Each row has a class, written as a number after it.
[-267 -160   58 -127  314 -151 -205   71   71  -25  -10 -499  -39  223
 -111  -47 -336 -109 -179 -197  154 -208  110 -117   21   59   -4 -123
  455  -16 -176   95   88 -125 -259  -30   82 -107 -464] | 0
[-225  170 -223  170  201 -114 -234  -75  204  149  -34 -216   94 -152
 -112   64 -492 -300   -6 -598  378  -90  -84 -192  151  258   -5 -234
  434   59  -64  -50  135 -110 -286  145  -67   55 -342] | 8
[  -1  142  -11 -235   24   68 -144   37   42   50  233 -163  -90   59
  263  -16 -265 -181  343 -284  271 -247  425  179  336   69 -110 -324
  311   49    3 -200  -91  -58  -31 -114  372   85    4] | 1
[  36  153 -113  208  -68 -159 -260  272  -84  152 -253 -288  -32 -199
 -306   72 -213 -361  -18 -562  193   -9  -45 -369  188  244 -101 -101
  392   91   81  -76  142   -9 -249  106   82    7 -353] | 2
[-242  111   59    7  -81 -330  -81   58  -88  -26 -244   28  -36   95
   44  243  493 -364 -217  432  305 -121  181  168   62  311  261   13
  245    2  -26  406  -31   49  -25  -78  251 -227  264] | 10
[ 183   78 -131 -101  -45  149  381 -157   46  181  494  249  -48 -178
   22  275  111 -134  168  -76  309  128  115  417  205  -21 -141  -85
   -2   15 -114 -128  -74  112   15   37  167  104  -13] | 3
[ 209   11  290  245  185 -276 -119  -22 -110   76 -130   39 -146 -245
  100   65   64 -397  -67  -95  403 -182  218  157   28  -20 -130 -372
  124  351  234  202  357  132 -211 -146  199   32  200] | 1
[ 201  226  -36  -42 -283  -61 -158   -3 -124  -17  161   82  -95 -172
   65   13  -14 -373  287 -237  349  -33  175  143  269  308  -89   33
  291  104  -37  -45 -301 -132   94  -25  191   -3   55] | 3
[-111  176  140   -8  291 -270 -247   77  243  104  351 -198   22  -97
 -289  -59 -538 -365 -166 -274   68 -233    1 -319    9  -34  -45  151
  345  -82  153 -113  256 -160  -58   31  -82 -109 -440] | 10
[-174   37 -100   42   39   -2 -184   55   60  219  118 -520  -62   54
 -454  -48 -494 -398   24 -620  108 -280  -29 -166  129  311 -111 -277
  456   38  -11  -40   18 -171 -156   52  153  -32 -370] | 2
[ 135  169  -96  -28 -299   26 -456   37 -562  340  442    9  150 -302
 -899 -235  -26 -325  187 -385  -65 -139   30 -394   33  209  183 -290
 -618   98   96 -228  -75  103  171 -278   51 -301 -292] | 7
[-173 -117 -108 -169   62 -272  -50  134   95   12 -341    0 -106  170
  289   15  301 -143 -152  271  281  -24   27  364  128  145   61  -25
  273   -5   51  323  -78   14 -125  -92  388   20  167] | 0
[ 101  -39  -21  181  -45  -27 -232   70  102   90  -90 -225   75   63
   45   78 -352 -298  -56 -349    8 -118   20  -81   43   25 -106 -144
  452   35  -93    3   91  -90 -210   25  -49  -30 -256] | 4
[-123 -428  -48 -231   29    5  117 -179  -81 -100  159 -282  -22  295
 -159 -166  -98  222  290   56  237    6  172   51  -28  -12  -92  104
    7 -284    5   35 -327  103 -112 -188  138 -152 -231] | 2
[ -53  -45 -154  196    1 -265    9  187 -158  -88 -218  183   39  205
  111  131  252 -515 -196   -2  363   -1  305  230   18  140  164  -41
  233  115   12  195 -328  198  -53 -147  481 -238   46] | 9
[-262  206 -326 -108   30 -104 -169  275   97  -25  -76  154  122  108
  404   94  242 -375  -92 -286  185  -61  133   85  -61   97   61  177
   92  297  117  136 -146  140   -7 -327  442 -280   56] | 0
[ -95 -230 -141 -100 -395 -189 -330   29 -230   67   13  331  210 -102
 -181  133   71   10  358 -137  164  -48  -46  311   51   13 -193 -107
 -290 -268  103  -54 -262  599   30 -190  127  -22 -236] | 9
[-260 -409  -43 -290 -280   63 -157 -283  -19  -42  313 -224   32  149
 -351   48 -193  156  156  229  313  -10   52  108   40   -6   75 -211
  -76 -476   99   -3 -414 -112  216  -69  -22   31  -64] | 10
[ -95   95 -132  -83  -46  -78 -450   -3 -387  193  547  156  100 -175
 -619 -124   58 -256   16 -364   98 -111  131 -169  -82   -8  272   28
 -484   25   74 -229 -147  206  233 -173   99 -339 -350] | 4
[ 151  -57  335  156 -117 -257 -120  214 -239  181   77 -359 -131 -312
 -620 -104  169 -434   67 -216  126 -332  -55 -114   -2   91 -285 -424
 -268  474  -15  211  175   36  -81  -83  -82 -111   16] | 1
[   1 -414  -91 -128 -439   55 -151 -184 -240   75  150 -153   91  -42
 -355   86   70  -30  329   82  321   52   69  315   61  -32  -49 -119
  -69 -325   72  -44 -438   73  -64  -48  238    2 -146] | 5
[ -65  131 -165  118  134 -406 -213  221 -119   40  -76 -237   70   -2
 -242 -322  166 -362    0 -216  191 -162  157 -146  -92   11  -31  105
  139  105   40  287  -43   32 -288 -264  332 -165   17] | 5
[ -16  139  -31   64  322   81 -222 -118   17  173  -64 -333   87 -200
   36  -58 -564 -108    2 -389  108 -150    3 -326   59  249  116 -137
  582 -112   21  -64  456 -242 -242  177 -155  215 -176] | 2
[ 414 -134   62   48 -210  205   89  -48 -131   99  -36  178    5 -238
  299  228  -78 -336   87 -168  221  159  205  517   77  190  -71 -201
  169  253  -27  113 -487  113   59   22  339  116  -58] | 0
[-126  -78  -29  -44 -243 -138 -340  364  -30   97 -369 -108  -59  334
   38   31  136 -600 -214  -65  128 -156  -65  175  -79  296   48 -111
  199  332  -90  258 -430   69  -66 -251  241 -389   95] | 6
[ 167  -52   79   81 -315 -168 -277  357 -194   28 -362 -142  -78  335
 -194 -115  265 -463  -22 -191  173 -188   -5   90   77  144  -58 -250
  -75  262  -21  270 -335   62  -42 -193  108 -170  186] | 9
[ -14   79 -211  245 -456  -40 -132  -53  -47  225 -320   40  114  424
 -759 -200  263   44  110 -189  162   16  -41 -204  268  -66 -356  -82
  -92  217 -127   23 -379  -17 -221 -349  -22 -143  251] | 9
[-182   72 -213   30  -85 -276 -279  226  -53   40 -171  -95  -63   80
  103  -53  309 -461   72 -171  372 -232  160  160  -48  274   86   16
    6  185  -50  246 -419   77  -54  -86  429 -300    9] | 10
[ 146 -113  300  159 -145 -198 -160  114 -148  148 -184   83 -143   62
 -537  -50   19 -225 -152 -311   41 -201 -239  -48  -40 -114 -377 -631
 -477  628  -95   34  233  202 -190 -213  -58  -47  143] | 1
[-158   30  -98 -171  -38 -233 -127  297  -40   63   34 -176  -64 -127
    6   43  274 -445  154  131  323 -231   39  185   14   81   32 -102
 -158  136   79  153 -103   86 -125 -221  216 -223  -15] | 7
[  -2    6  157  101  203  -86  -46  214  100 -142 -199 -162  -44 -236
  118 -173  -98   -3   23 -251  119  -58   35 -159 -213  -57 -301 -161
  -59  347   94   46  209   15  -88  -49  118 -177  131] | 8
[-186 -227  -30  170 -502 -147 -270  -45  -59 -158 -203  169  229   16
 -273  203  121   46   75   94  233  184  -61  103  -84  180  -47 -224
 -264 -254   40   14 -629  325  161  -71   83 -221  -92] | 4
[  98 -298 -166  285 -428   84  179  -29 -256  -37 -321  104   90  271
 -225 -146  274   16  -98   48   67  232  125   58   96 -130 -212 -196
  -46  164   81  242 -641  120 -116 -262  311   10   94] | 10
[ -71  333  -33  -81    8  195 -461 -189 -299  218  492 -127   55 -109
 -274 -289  -77  132   86 -480 -455  -96 -104 -205   34  104  361 -200
 -458  -95   49 -180   49   78  367  -85  -84   67 -113] | 9
[  99 -102  174   67 -225  214 -427 -319 -396  261  468  133  259 -167
 -107 -135  166 -200  161 -180 -124 -239  -96   87 -111  287  213  -67
 -464  213   23 -212  -72  121  328 -209 -226 -284  -19] | 8
[-165 -482   96 -213 -365  100  -72 -247 -166   46  273 -285   88  204
  110   -9  367   98  330   20  159 -160   52  430  -15  146  -82   66
  102 -227  178   41 -275   49   45  -14  193  100  190] | 6
[   0  -22 -113  148   71   -2 -280  -98  154   55 -133 -306  145  -59
 -242   53 -453  -65 -133 -374  211   57  -72  -32   31  434  -24 -354
  539 -197  -88  113   95 -211 -247  110  -70   32 -357] | 7
[ 147   15  404   45   77   -4   52   76 -172  114  -96 -198 -107 -190
 -615  -69    8 -202  166 -182  293 -175 -132 -215   -1 -139 -275 -320
 -337  427   21  -61  328   67 -326  -38 -143 -172  100] | 7
[   4   53 -263   16 -192 -226 -216  492  -69   97 -126   88   50  257
  -76 -113  223 -449 -134 -465   34 -215   99  -89  -36   66 -168 -252
 -244  561 -101  228 -169  153  -48 -404  262 -324   27] | 6
[ -45  -53   35  -63 -160 -199  -20  281   -3  -85 -190    9    7   51
   36  161  366 -501   90  134  337  -39  136  564  -79  215  -18  218
  144   64  141  305 -481  282   31 -170  395 -271  199] | 8
[-113  -20   54 -339  135 -116 -309  -30 -196  101  583  142   48   31
 -484 -274 -172 -189  162  -55  -47 -274  172 -119  -22 -299  212  127
 -476  -64  338 -288  204  127  117 -356  149 -321 -101] | 0
[-115 -143   35 -236 -330    7  -41  -53 -187   18  464 -444  178  -27
 -445   -7   28   42  388   50   18  -68   35  -70   56  175   -1  -58
  -61 -534  -30  -22 -256   68   76  -33  -34  -17 -236] | 5
[  33  177    5   60 -114   48 -131   78 -294   92  104  -40   41  -69
 -145  -86  146  -71  108 -191  -29  -98  249 -175    7   48  119 -207
 -322    1  138  -69 -173  100  246  -45  288  -51   45] | 9
[-181 -126  156 -173 -163 -267   19  -54   60   19  109  132   53  -83
 -146  217  148   56  171  315  158  -66    5  185  -31   97 -191  -50
 -277 -196   42   85 -172  315  158  -94  162 -155  -98] | 1
[  41  -99  -73   74 -374   57  -23   12 -196  137 -459 -173  -37  203
 -457 -281   30   87  -13  -38   45  132  126 -231  193   47 -144 -289
   82   80   76  283 -418 -124 -264  -58  267   48  153] | 0
[ 113  147  287    9   48  -31 -438  -94 -353   88  414 -139   30 -140
 -241 -199    3 -279  210 -210  162 -278   37 -295  -84  235  300 -104
 -405    5  -13 -295   42   40  161  -60 -172 -292 -163] | 10
[ -71  -25 -181 -202  220   52   -3 -226  150  155  264 -118   95 -180
 -394  -77 -362  174  -46 -293   65   55  -49 -106   48  165   17    9
  236  -87 -176   36  350 -278 -215  201 -153   26 -361] | 4
[ -56 -100  -35   75 -678  -38 -250 -276 -156  129  230 -197  124  125
 -568  202  -79 -225  282 -117  209 -141   14    9   27  253 -153  -41
  144 -264  -62   71 -520  -14   20 -109 -103   54 -110] | 10
[ -77   13 -138   70   13  -22 -335  -80   62  179   23 -156  114   29
 -229   25 -462 -184 -126 -208  149  -52  -43  -54   77   47   10 -312
  349 -191  -72  -73  -41  -87 -211  -63    2   71 -347] | 5
[-123   15  -76   91   13 -164 -209  -18  -16   88   53 -233  148 -101
 -438   13 -325 -317   56 -391  236 -136   19 -290  109   60  -44 -253
  190  -12  117  -19  232  -68 -277  -21   74  -74 -279] | 1
[ 167  262 -164   37   74 -114 -357  213 -231  301  358    4  156 -187
 -497 -345  174 -286  175 -315   65 -220  122 -111  -11  131  151 -231
 -427 -115  191 -103  186  190  -57 -192   66 -196  -96] | 1
[ -78 -312  172 -176  -90 -217  149 -190 -195  -53  370  -81   -6   32
  -20   73  109  -32  407   74  351  -74  173   28   30  204  -32  348
  -62 -218   79  -91 -264  250  105   -6   10  -86 -218] | 8
[-199  180  -52  -11  377 -255 -375  -54  415  114   21 -290   27  165
 -124 -174 -581  130 -172 -255    8 -104   36 -167  139  139 -133  -97
  566 -173  -41 -178  245 -192 -240 -157   42  152 -341] | 0
[  29 -309 -100  244 -368  176  145 -165 -265  186 -300 -146  172  122
 -749 -103  286   92   52 -194  191  180    7  -88  200  -54 -180  -63
 -199  301   49  217 -580    9 -128  -75   38   28   55] | 2
[ -81 -249  -56 -146 -278   -2 -243    8 -127    6  108 -107   15   80
  -14  147 -119  163  170 -170   33   36  128  235   35  232  -38 -233
  -42 -216  -88    6 -540  321  235  -98    9  161 -269] | 6
[  45  -76 -129   92 -125   19 -464  -21 -383  184  282  -66  229 -184
 -228 -204   95 -207  191 -317  -59 -206   60  -98   23  144  220 -407
 -435   29   48  -55   39  184  228 -302   46 -270  -76] | 5
[ -80 -204   95 -142 -341 -160   29   21 -316    7  203  112  148   -3
 -299  120  261 -143  268  414   51  -25 -184  171  -73  107   11  107
 -252 -345 -131 -137 -354  425   85 -136  -42 -123 -162] | 6
[ 163 -169  435 -115  -96  -18 -242  295 -157  129    3 -269 -184 -418
   88 -150  -32 -319  191 -197  137 -385  116   56   87   39 -250 -355
 -139  596  258  -21  174  -95 -125   42    2    0    4] | 6
[ 103   32 -233  282 -227  -16  -97   54 -236   23 -261 -125  104  204
 -779 -492  -76   56  180  -48  -69   65  132 -330   96  -84  -85  -30
  -83  -65   44   47 -488  -18 -233 -284  -43  -68  -56] | 6
[  80 -199  340  154  202 -206  -71  116  -87  -23 -276  141 -205 -478
 -187  110    3 -204 -145    2  309 -211 -111  318 -156 -120 -201 -387
 -230  455  -16  167  337   85  -73  232  -60  -10   47] | 9
[  74 -177  -77 -140 -332 -118 -293 -247  -78   98   16  118   89    5
  -15   71  119   66  250  214  314  -19  -10  324  140   93   -2   14
  -33 -392   79  150 -254   51  134  -78  -37  127  -10] | 8
[ -84  156  -37    9  381  -99  -56 -145  168    5   31 -251   -1 -130
  112   49 -375  107   89 -246  207   73   28 -235   53  219  115   56
  228 -238   16 -169  149  -48  -94  128   -6  101 -441] | 9
[ 179   12  360  129  -22  -55 -198   30 -223  121  -45  -24  -61 -302
 -399  -65 -133 -403  -45 -265  208 -329   -2   30 -120   52 -396 -333
   49  461   67  126  168   -9  -41 -184  170 -149  -47] | 5
[ 192    6   12  256  158   53 -182   23  160    3 -399 -353  137 -107
   94   81 -523 -101 -160 -235   52   35   26 -253  -62  384  -29 -251
  646   14 -217   -7  266 -342 -232  111  -80    7 -221] | 5
[-138   30  -79   28  139 -217 -376  -11  198  252  -38 -305  130  216
 -449 -187 -609 -135  -84 -596 -139 -261    6 -314   62  230 -183 -238
  269  205    2    8  284 -100 -336 -277   48  -59 -293] | 7
[-119 -292 -152  -33 -427 -181  -99  -11 -123 -132  131 -152  192  201
 -265  -17  259   28  398   12  211  122  -13  122 -106  -38  -95  124
 -235 -421    6  -15 -588  302   23 -191  188 -170   17] | 9
[ -60  -98  -18 -112 -244 -104    6 -114  180  -40   88   63  103    9
  -49  243  143  182  368   69   55    9   37  509  180   59  -86  242
   50 -439  117  189 -201  239  127  125 -122  172   49] | 9
[-105  -58  259 -175  198 -169   30  -36   -1  -20  420 -164 -187 -157
 -364   83 -181 -165   54  -96   84 -333   22  -46 -192 -195 -159   61
 -153  234   19  -12  420  -83  -17  -21 -132  -88  -49] | 7
[ -19   78   -8 -247   17  122 -143  135 -395   76  411 -219  108  -33
 -526 -270  117 -183  335 -232  -58 -190  156 -158   -1  -67  217  246
 -396  -75  173  -64 -199  134  147 -147   67 -291 -210] | 7
[ 303 -116  -37  191 -174  -92 -389  113 -689  256  391   84   43 -177
 -625 -418   14 -450   81 -360 -171 -173   -7 -242 -143   -3   94 -115
 -472  143   93 -169  -96  271   51 -294   29 -310 -326] | 7
[ 143 -174   92  208   -2  -85  -75  134    6 -131 -270  121  -23 -105
  211  -19 -180 -251  -30 -385  231 -117   72   32 -103   82 -248 -433
  -70  518   70  113   77   82  -90 -110  121  -82  123] | 10
[  -1 -188  -33   45 -158 -189 -379  343 -163   84 -303   39  105   83
  232   10  101 -619  -88 -352  405  -98  124  213   94   60  -49 -180
  364  252  226  284 -245  286 -218 -212  302 -167   66] | 6
[ 126  130  193  -38   10   64  181 -186  126   47  108  134  -93 -107
  328  155 -116 -195  216  -78  527  -51  331  317  386  118 -201 -197
  462  139   96  -21 -144  -71  -52   71  234  157  146] | 6
[-112  -72    5 -100    8  -44 -180  337  -84  135 -340  -77   29 -193
  271  166  208 -538 -212   -3  262 -178  -36  256  -42  137   81 -191
   99  390  -14  355 -130    4   41    4  305 -195   25] | 9
[ -22 -231 -234  145 -177 -319 -129  354 -117 -163 -367  -98   44  172
 -121 -181  295 -479    9 -103  289  -19  -58  164  -94  312   41  -77
  -27   93  -18  425 -445  196 -161 -201  231 -374  -19] | 10
[  15 -197  197  225 -174  -94 -403  152  -21  -14 -311 -255   39  -42
 -430 -176 -103 -207   84 -341   85 -140 -201  -54 -107  117 -194 -336
 -240  297    8  -23 -178   64  -23  -67   27 -295   26] | 10
[ 138   58  177   30  -66   96  -86 -179  -24  -14   51  101  -38    9
  176  251  -84 -146   27 -217  236  -69  134  387  233  296 -197   36
  652  153  -85 -176   56  -55  117  -29   66  174   40] | 8
[  -5 -450   30  -59 -347  -35   27 -326 -331   16  440   44  -47  153
 -130   60  299   23  214  -15  423   45  166  208   68  -67 -111   70
  -91 -176  137  -38 -376  208   12 -124  117  -30  -90] | 2
[-206 -160  -28 -133 -285 -269   74 -254    8 -136   93  237   -6  317
 -265  174  217  253  228  171  147   29  -22  236   38   25  -38  181
 -254 -345  -10   73 -293  247   99   38  -46  163  144] | 1
[ 226   15  199   19  -97  113   57    6 -157  250   99 -310 -194  -33
   73  -51   99 -233  371 -244  277  -96  106  108  350  524 -210 -209
  239  193 -264 -301 -330   44   69    6  294 -189 -219] | 9
[ -38  -79  -90 -175 -193   99  -50 -297   46  181  264  295  -76  -62
  214  368  -70  -59  160  -91  397  103  207  463  260  193   15 -188
  109   82  -89 -192 -240  117   72  -30  173   35   32] | 9
[  90   21   50    9 -358  174 -212 -368  -52  250  135  191    3 -237
  -36  275 -138 -260  196 -338  341  -41  110  408  310  425 -106 -195
  289  267 -162  -46 -445  -65  241   99  186   -1  -74] | 4
